Here is a tiny trained network, its code and every weight. The questions are about switching its units off for an input and a class, where a switched-off unit gives its printed mean instead of its output.

import numpy as np


def w(rows, s, z=0):
    codes = np.array(rows[::2]) - 128.0
    scale = np.full(codes.shape[1], s)
    scale[-1] = z or s
    return codes * scale


def f(y):
    return np.maximum(y, 0)


def log_softmax(a):
    a = a - a.max(-1, keepdims=True)
    return a - np.log(np.exp(a).sum(-1, keepdims=True))


def net(x, mask):
    res = np.array(x, float).reshape(1, 4) / 4 @ E
    y = f(res @ A[0][:, :-1].T + A[0][:, -1])
    res = res + np.where(mask, y, B[0][:, -1]) @ B[0][:, :-1]
    return log_softmax(res[-1] @ U[:, :-1].T + U[:, -1])


A, B = {}, {}
E = w([
[96,144,37,63,139,212,145,196,63,19,121],'x0',
[157,179,83,138,35,180,172,140,75,116,252],'x1',
[171,139,44,198,153,129,123,69,125,236,63],'x2',
[145,77,104,135,74,130,151,161,129,85,96],'x3',
],0.011)
A[0] = w([
[127,61,163,129,179,73,157,103,189,118,126,232],'N1',
[142,89,73,125,195,95,114,132,141,135,50,225],'N2',
[138,178,180,157,128,203,132,166,93,70,102,157],'N3',
[149,140,72,98,188,79,225,123,110,76,113,48],'N4',
[120,98,86,178,66,137,199,91,163,74,144,167],'N5',
[77,195,88,78,141,215,151,135,66,126,96,65],'N6',
[97,33,155,89,184,178,69,155,190,99,76,113],'N7',
[81,98,183,134,73,82,57,130,184,191,168,171],'N8',
[113,172,166,190,68,165,128,107,222,98,75,252],'N9',
[165,217,108,218,132,101,118,74,75,206,88,250],'N10',
[179,152,70,140,108,195,147,48,114,129,165,51],'N11',
[78,134,109,115,143,41,55,136,108,108,103,20],'N12',
[121,86,149,144,63,79,108,110,143,180,135,38],'N13',
[88,128,131,100,238,163,158,118,49,117,83,123],'N14',
[154,94,59,153,87,163,106,128,89,162,71,71],'N15',
[123,157,178,101,181,112,99,108,102,62,179,24],'N16',
[122,158,59,162,165,196,166,144,138,214,90,67],'N17',
[175,144,108,143,16,125,169,95,82,119,179,57],'N18',
[125,121,95,111,183,129,117,170,115,82,75,126],'N19',
[89,91,156,108,36,73,113,134,169,96,136,60],'N20',
[203,59,103,157,105,104,206,203,155,133,102,166],'N21',
[178,166,130,153,159,158,88,159,89,86,110,92],'N22',
[214,141,83,165,193,153,135,59,147,123,83,88],'N23',
[36,188,137,79,152,160,40,110,132,201,193,217],'N24',
[119,108,175,70,117,103,98,128,175,67,147,166],'N25',
[166,194,89,88,94,100,132,71,63,157,254,85],'N26',
[122,131,185,107,159,94,123,130,163,37,190,48],'N27',
],0.0081,0.0031)
B[0] = w([
[165,139,65,105,203,120,205,133,102,193,124,199],'N1',
[134,155,107,119,136,31,187,31,73,103,176,212],'N2',
[181,153,91,142,188,81,135,121,95,189,131,170],'N3',
[132,194,140,192,72,126,117,195,123,155,70,156],'N4',
[107,113,113,72,150,136,154,87,107,204,151,169],'N5',
[220,197,159,183,81,82,121,127,64,101,115,190],'N6',
[114,115,155,91,170,104,195,101,67,104,89,205],'N7',
[184,179,137,150,135,178,158,201,99,154,143,195],'N8',
[152,253,51,105,139,119,113,95,73,149,111,170],'N9',
[146,197,38,107,160,109,96,106,98,123,219,249],'N10',
[116,133,132,121,210,87,130,78,125,153,143,184],'N11',
[76,107,175,161,162,136,209,114,73,141,99,156],'N12',
[166,164,95,214,103,157,101,194,105,159,87,173],'N13',
[142,184,139,131,81,116,188,178,95,183,143,184],'N14',
[73,92,113,119,142,85,106,171,141,40,193,182],'N15',
[68,149,111,131,175,104,79,120,105,104,177,161],'N16',
[110,66,102,167,154,99,60,167,140,96,221,194],'N17',
[131,102,144,105,172,155,150,86,37,189,97,194],'N18',
[156,220,139,102,164,147,137,163,80,173,103,181],'N19',
[96,181,126,113,144,97,104,159,127,90,193,159],'N20',
[137,213,83,97,77,105,134,129,189,87,189,171],'N21',
[140,188,94,164,116,188,117,129,76,172,135,151],'N22',
[53,163,103,159,174,91,83,129,70,75,156,193],'N23',
[174,205,46,106,81,158,203,154,172,104,166,177],'N24',
[135,143,109,131,219,75,117,108,174,114,199,181],'N25',
[108,91,122,122,172,108,176,62,48,158,76,205],'N26',
[91,135,137,184,238,60,64,144,115,75,184,176],'N27',
],0.0065,0.015)
U = w([
[75,96,105,164,165,106,67,130,129,80,222,46],'0',
[152,150,77,74,104,133,205,126,140,132,174,235],'1',
[108,70,167,148,162,123,190,20,51,183,86,43],'2',
[219,171,152,231,98,155,119,211,83,180,87,132],'3',
[182,108,92,49,94,112,143,105,163,150,137,142],'4',
[45,78,134,133,28,239,180,167,216,198,38,4],'5',
[175,56,173,57,46,254,54,155,218,168,49,4],'6',
[161,34,106,38,35,181,40,203,229,210,73,4],'7',
],0.0072,0.0031)

Each question gives the input, the list of numbers given to net, and the class t.
The units are the neurons (one row each of A and B). Each row of codes is followed by its name. A weight is (code - 128) times the scale printed after its matrix; where a second scale follows, it is the last column's (A, B and U).
mask holds one flag per neuron, in row order. A switched-off neuron (its flag False) gives its mean, the last column of its row in B, instead of its output. The means were averaged over made-up inputs and are rounded, as every weight is.
A unit's drop is (log p(t) with every unit on - log p(t) with that unit switched off) / (log p(t) with every unit on - log p(t) with every unit switched off).
The circuit of an input: a set's keep is (log p(t) with only the set's units on - log p(t) with every unit switched off) / (log p(t) with every unit on - log p(t) with every unit switched off). Starting from the 12 units with the biggest drops (on a tie, the unit counted first), units are removed one at a time, each time the one whose removal leaves the highest keep (on an exact tie, the one counted first), for as long as the keep stays at least 0.8.
units of the circuit, in order: the units of the circuit, biggest drop first
k most important neurons: the k neurons with the biggest drops, biggest first
drop when u is switched off: that unit's drop, to one decimal
input [-7,-4,7,8], class 1: units of the circuit, in order	(N21 N10)
input [-5,6,8,-8], class 0: 3 most important neurons	(N10 N17 N23)
input [-8,-7,1,2], class 3: most important neuron	(N8)
input [2,-4,-1,-8], class 1: 4 most important neurons	(N24 N26 N18 N14)
input [-4,6,2,4], class 2: 2 most important neurons	(N18 N26)
input [7,7,-4,-6], class 2: units of the circuit, in order	(N26 N18)
input [-7,-7,-5,8], class 1: 3 most important neurons	(N21 N20 N1)
input [-5,8,-1,7], class 2: 2 most important neurons	(N18 N26)
input [8,7,-8,3], class 0: 3 most important neurons	(N27 N16 N25)
input [-4,2,2,0], class 3: units of the circuit, in order	(N2 N13)
input [-3,8,5,-7], class 2: 3 most important neurons	(N26 N18 N11)
input [1,-5,0,-7], class 1: 3 most important neurons	(N24 N26 N18)
input [-6,-7,7,-3], class 0: 3 most important neurons	(N10 N23 N17)
input [-7,-6,7,0], class 0: units of the circuit, in order	(N10 N23)
input [4,-8,-2,2], class 2: units of the circuit, in order	(N7)
input [-4,-7,-3,8], class 1: 4 most important neurons	(N21 N26 N20 N18)
input [3,7,3,5], class 2: units of the circuit, in order	(N18 N26)
input [5,3,-8,-3], class 0: 2 most important neurons	(N27 N16)
input [-3,7,-3,-1], class 2: units of the circuit, in order	(N26 N18)
input [-6,8,7,-4], class 2: units of the circuit, in order	(N26)
input [-6,3,-3,1], class 3: units of the circuit, in order	(N8 N13)
input [-3,6,-1,-4], class 2: drop when N18 is switched off	0.2
input [-6,-1,-1,-2], class 3: drop when N25 is switched off	0.0
input [8,2,-2,3], class 3: drop when N6 is switched off	0.1
